Below are the code and all the weights of a small trained network. Each question names an input and a target symbol and asks about switching units off, where a switched-off unit gives its printed mean instead of its output.

import numpy as np


def w(rows, s, z=0):
    codes = np.array(rows[::2]) - 128.0
    scale = np.full(codes.shape[1], s)
    scale[-1] = z or s
    return codes * scale


def f(y):
    return np.maximum(y, 0)


def softmax(a):
    e = np.exp(a - a.max(-1, keepdims=True))
    return e / e.sum(-1, keepdims=True)


def log_softmax(a):
    a = a - a.max(-1, keepdims=True)
    return a - np.log(np.exp(a).sum(-1, keepdims=True))


def net(x, mask):
    ids = ['βγημξπστφ'.index(c) for c in x.split()]
    T = len(ids)
    res = E[ids] + P[:T]
    r = res
    for j in range(3):
        rows = slice(2 * j, 2 * j + 2)
        q, k, v = (r @ M[0][rows].T for M in (Q, K, V))
        z = softmax(np.where(np.tri(T) > 0, q @ k.T / 2**0.5, -1e9)) @ v
        o = O[0][rows]
        res = res + np.where(mask[j], z, o[:, -1]) @ o[:, :-1]
    y = f(res @ A[0][:, :-1].T + A[0][:, -1])
    res = res + np.where(mask[3:19], y, B[0][:, -1]) @ B[0][:, :-1]
    return log_softmax(res[-1] @ U[:, :-1].T + U[:, -1])


Q, K, V, O, A, B = {}, {}, {}, {}, {}, {}
E = w([
[92,88,134],'β',
[130,138,149],'γ',
[99,71,89],'η',
[80,100,75],'μ',
[135,78,149],'ξ',
[96,204,102],'π',
[73,139,175],'σ',
[164,158,253],'τ',
[209,135,77],'φ',
],0.014)
P = w([
[3,49,96],'0',
[132,208,145],'1',
[124,191,152],'2',
[122,177,152],'3',
[117,166,150],'4',
[89,152,132],'5',
[81,132,127],'6',
[69,128,121],'7',
[68,119,125],'8',
[66,123,127],'9',
],0.0055)
Q[0] = w([
[206,155,43],'H0',
[187,215,49],'H0',
[164,125,187],'H1',
[45,163,75],'H1',
[6,147,130],'H2',
[85,141,173],'H2',
],0.016)
K[0] = w([
[205,183,66],'H0',
[126,241,67],'H0',
[152,150,172],'H1',
[134,144,8],'H1',
[7,103,153],'H2',
[82,81,104],'H2',
],0.015)
V[0] = w([
[159,150,220],'H0',
[144,220,2],'H0',
[20,146,88],'H1',
[101,198,194],'H1',
[183,12,165],'H2',
[238,138,19],'H2',
],0.014)
O[0] = w([
[109,192,34,84],'H0',
[29,40,168,93],'H0',
[144,133,248,254],'H1',
[143,216,73,123],'H1',
[206,128,67,97],'H2',
[93,91,31,10],'H2',
],0.012,0.0072)
A[0] = w([
[174,103,83,85],'N0',
[9,181,128,105],'N1',
[131,93,132,111],'N2',
[130,50,125,157],'N3',
[153,125,121,253],'N4',
[121,59,84,85],'N5',
[142,102,167,16],'N6',
[53,112,143,89],'N7',
[180,61,85,171],'N8',
[117,162,196,52],'N9',
[97,160,105,60],'N10',
[187,96,154,57],'N11',
[161,117,70,157],'N12',
[254,83,127,109],'N13',
[180,99,124,65],'N14',
[116,91,144,4],'N15',
],0.0092,0.0061)
B[0] = w([
[150,76,196,132],'N0',
[172,107,206,163],'N1',
[113,108,110,145],'N2',
[119,59,148,170],'N3',
[100,17,210,181],'N4',
[158,219,87,142],'N5',
[98,183,8,170],'N6',
[152,185,155,174],'N7',
[148,118,216,141],'N8',
[92,198,2,250],'N9',
[112,125,222,133],'N10',
[125,124,26,165],'N11',
[114,94,207,141],'N12',
[162,68,32,169],'N13',
[182,84,115,131],'N14',
[64,137,183,142],'N15',
],0.016,0.012)
U = w([
[140,123,70,75],'β',
[123,139,140,102],'γ',
[71,54,95,150],'η',
[3,104,110,254],'μ',
[169,81,116,118],'ξ',
[42,162,174,33],'π',
[120,194,82,33],'σ',
[214,169,165,167],'τ',
[87,78,190,165],'φ',
],0.0073,0.0037)

Each question gives the input, a string of symbols that net reads in full, and the target symbol t.
The units are the heads (2 rows each of Q, K, V and O) and the neurons (one row each of A and B). Each row of codes is followed by its name. A weight is (code - 128) times the scale printed after its matrix; where a second scale follows, it is the last column's (O, A, B and U).
mask holds one flag per unit, heads first, then neurons. A switched-off unit (its flag False) gives its mean, the last column of its rows in O or B, instead of its output. The means were averaged over made-up inputs and are rounded, as every weight is.
A unit's drop is (log p(t) with every unit on - log p(t) with that unit switched off) / (log p(t) with every unit on - log p(t) with every unit switched off).
unit that matters most: the unit with the biggest drop
k most important neurons: the k neurons with the biggest drops, biggest first
heads that matter: for each layer, one digit per head in row order, 1 if its drop is at least 0.15 and else 0, layers parted by /
input τ σ β μ τ τ, target τ: unit that matters most	H1
input π ξ φ, target φ: 2 most important neurons	(N9 N8)
input ξ η μ η, target ξ: 2 most important neurons	(N9 N13)
input ξ ξ μ η, target ξ: heads that matter	101
input φ μ η η, target φ: heads that matter	001
input η μ γ η η β, target η: heads that matter	111
input τ σ β, target τ: heads that matter	110
input β η μ φ η, target η: 2 most important neurons	(N13 N7)
input σ σ η, target σ: heads that matter	001
input γ σ φ γ η, target φ: 2 most important neurons	(N9 N6)
input φ η μ, target φ: 2 most important neurons	(N9 N3)
input τ τ γ β η τ ξ γ, target τ: heads that matter	110
input ξ φ μ μ β, target ξ: heads that matter	101
input φ φ ξ, target φ: 3 most important neurons	(N9 N12 N8)
input σ σ η σ μ μ, target σ: heads that matter	011
input β η η σ σ, target β: unit that matters most	H0
input τ β γ σ μ β, target τ: heads that matter	100
input μ γ β γ β τ σ σ μ μ, target σ: heads that matter	111
input μ π μ φ π, target π: 3 most important neurons	(N7 N1 N13)
input σ φ β μ μ τ σ, target σ: unit that matters most	H2
